Here is a tiny trained network, its code and every weight. The questions are about switching its units off for an input and a class, where a switched-off unit gives its printed mean instead of its output.

import numpy as np


def w(rows, s, z=0):
    codes = np.array(rows[::2]) - 128.0
    scale = np.full(codes.shape[1], s)
    scale[-1] = z or s
    return codes * scale


def norm(h):
    return h / np.sqrt((h * h).mean(-1, keepdims=True) + 1e-5)


def f(y):
    return np.maximum(y, 0)


def log_softmax(a):
    a = a - a.max(-1, keepdims=True)
    return a - np.log(np.exp(a).sum(-1, keepdims=True))


def net(x, mask):
    res = np.array(x, float).reshape(1, 5) / 4 @ E
    u = 0
    for l in range(3):
        y = f(norm(res) @ A[l][:, :-1].T + A[l][:, -1])
        res = res + np.where(mask[u : u + 8], y, B[l][:, -1]) @ B[l][:, :-1]
        u += 8
    return log_softmax(norm(res)[-1] @ U[:, :-1].T + U[:, -1])


A, B = {}, {}
E = w([
[147,130,120,126,118,129],'x0',
[182,127,107,123,98,137],'x1',
[195,20,149,238,243,142],'x2',
[194,254,150,70,199,107],'x3',
[175,217,229,250,44,104],'x4',
],0.0074)
A[0] = w([
[126,70,78,80,165,108,139],'0.n0',
[75,123,69,9,89,145,240],'0.n1',
[91,102,130,105,61,123,31],'0.n2',
[148,122,118,42,192,136,82],'0.n3',
[64,137,131,65,26,137,117],'0.n4',
[137,150,116,158,148,163,110],'0.n5',
[104,223,107,54,99,110,194],'0.n6',
[102,149,145,105,60,102,5],'0.n7',
],0.014,0.0018)
B[0] = w([
[96,57,120,88,131,252,218],'0.n0',
[176,71,226,157,122,3,254],'0.n1',
[165,129,89,203,162,146,179],'0.n2',
[120,158,49,121,152,32,213],'0.n3',
[121,185,41,231,140,134,233],'0.n4',
[75,133,171,120,155,38,152],'0.n5',
[123,101,196,26,122,173,244],'0.n6',
[55,154,78,103,115,171,186],'0.n7',
],0.013,0.0091)
A[1] = w([
[49,148,9,171,35,165,80],'1.n0',
[205,160,152,103,214,151,44],'1.n1',
[154,180,8,81,247,161,7],'1.n2',
[143,73,100,199,144,121,127],'1.n3',
[126,187,177,75,104,221,17],'1.n4',
[77,54,108,241,11,98,99],'1.n5',
[135,45,101,124,105,235,139],'1.n6',
[150,148,145,118,149,106,52],'1.n7',
],0.014,0.0016)
B[1] = w([
[177,144,251,143,196,153,197],'1.n0',
[121,151,149,215,141,127,165],'1.n1',
[131,109,85,154,68,59,180],'1.n2',
[69,146,100,84,74,109,215],'1.n3',
[52,152,69,111,64,166,170],'1.n4',
[155,111,57,135,132,79,249],'1.n5',
[58,123,173,84,130,136,186],'1.n6',
[179,127,135,144,122,154,151],'1.n7',
],0.019,0.012)
A[2] = w([
[136,174,140,213,184,169,29],'2.n0',
[174,70,77,174,163,69,70],'2.n1',
[175,164,129,249,173,165,73],'2.n2',
[133,37,151,84,157,208,119],'2.n3',
[220,160,244,104,149,65,254],'2.n4',
[79,135,81,168,138,120,86],'2.n5',
[131,99,93,70,91,89,178],'2.n6',
[137,212,52,162,117,125,215],'2.n7',
],0.017,0.0015)
B[2] = w([
[251,89,118,47,165,111,189],'2.n0',
[43,187,58,188,28,116,249],'2.n1',
[186,138,221,85,229,114,211],'2.n2',
[141,244,147,81,74,209,158],'2.n3',
[189,92,135,85,204,174,218],'2.n4',
[224,163,118,122,86,140,184],'2.n5',
[205,159,174,222,192,159,231],'2.n6',
[70,19,152,78,170,165,204],'2.n7',
],0.015,0.013)
U = w([
[105,126,25,247,103,74,100],'0',
[215,119,153,130,243,129,253],'1',
[44,138,123,100,108,232,9],'2',
],0.013,0.00051)

Each question gives the input, the list of numbers given to net, and the class t.
The units are the neurons (one row each of A and B). Each row of codes is followed by its name. A weight is (code - 128) times the scale printed after its matrix; where a second scale follows, it is the last column's (A, B and U).
mask holds one flag per neuron, layer by layer. A switched-off neuron (its flag False) gives its mean, the last column of its row in B, instead of its output. The means were averaged over made-up inputs and are rounded, as every weight is.
A unit's drop is (log p(t) with every unit on - log p(t) with that unit switched off) / (log p(t) with every unit on - log p(t) with every unit switched off).
The circuit of an input: a set's keep is (log p(t) with only the set's units on - log p(t) with every unit switched off) / (log p(t) with every unit on - log p(t) with every unit switched off). Starting from the 12 units with the biggest drops (on a tie, the unit counted first), units are removed one at a time, each time the one whose removal leaves the highest keep (on an exact tie, the one counted first), for as long as the keep stays at least 0.8.
circuit, biggest first: the units of the circuit, biggest drop first
top k neurons: the k neurons with the biggest drops, biggest first
k most important neurons of layer l: the k neurons of layer l with the biggest drops, biggest first
drop of u: that unit's drop, to one decimal
input [8,-4,6,-4,0], class 2: circuit, biggest first => 0.n1, 1.n6
input [0,-5,4,-7,-8], class 2: top neuron => 0.n0
input [4,-5,0,5,3], class 2: circuit, biggest first => 1.n4, 0.n1
input [-1,4,4,0,-6], class 2: circuit, biggest first => 0.n0, 2.n3
input [1,-7,1,0,-7], class 2: top 2 neurons => 0.n0, 0.n4
input [-2,3,4,-3,0], class 2: top 4 neurons => 0.n1, 0.n3, 1.n6, 0.n4
input [1,-5,8,1,-7], class 0: 2 most important neurons of layer 1 => 1.n2, 1.n0
input [6,7,4,3,0], class 0: 2 most important neurons of layer 1 => 1.n2, 1.n0
input [-1,1,2,-6,8], class 0: top 2 neurons => 1.n5, 0.n4
input [-4,-8,-2,7,2], class 2: top 2 neurons => 1.n4, 0.n1
input [6,-2,-6,-3,-7], class 0: top 2 neurons => 0.n1, 0.n4
input [7,-5,4,-8,2], class 0: top 2 neurons => 0.n0, 1.n5
input [1,-4,-8,-5,-7], class 0: drop of 0.n1 => 2.7
input [6,6,-2,-1,0], class 0: drop of 0.n1 => 1.6
input [2,-5,4,-7,-7], class 2: drop of 0.n0 => 0.9
input [8,5,-6,-7,7], class 1: top neuron => 1.n0
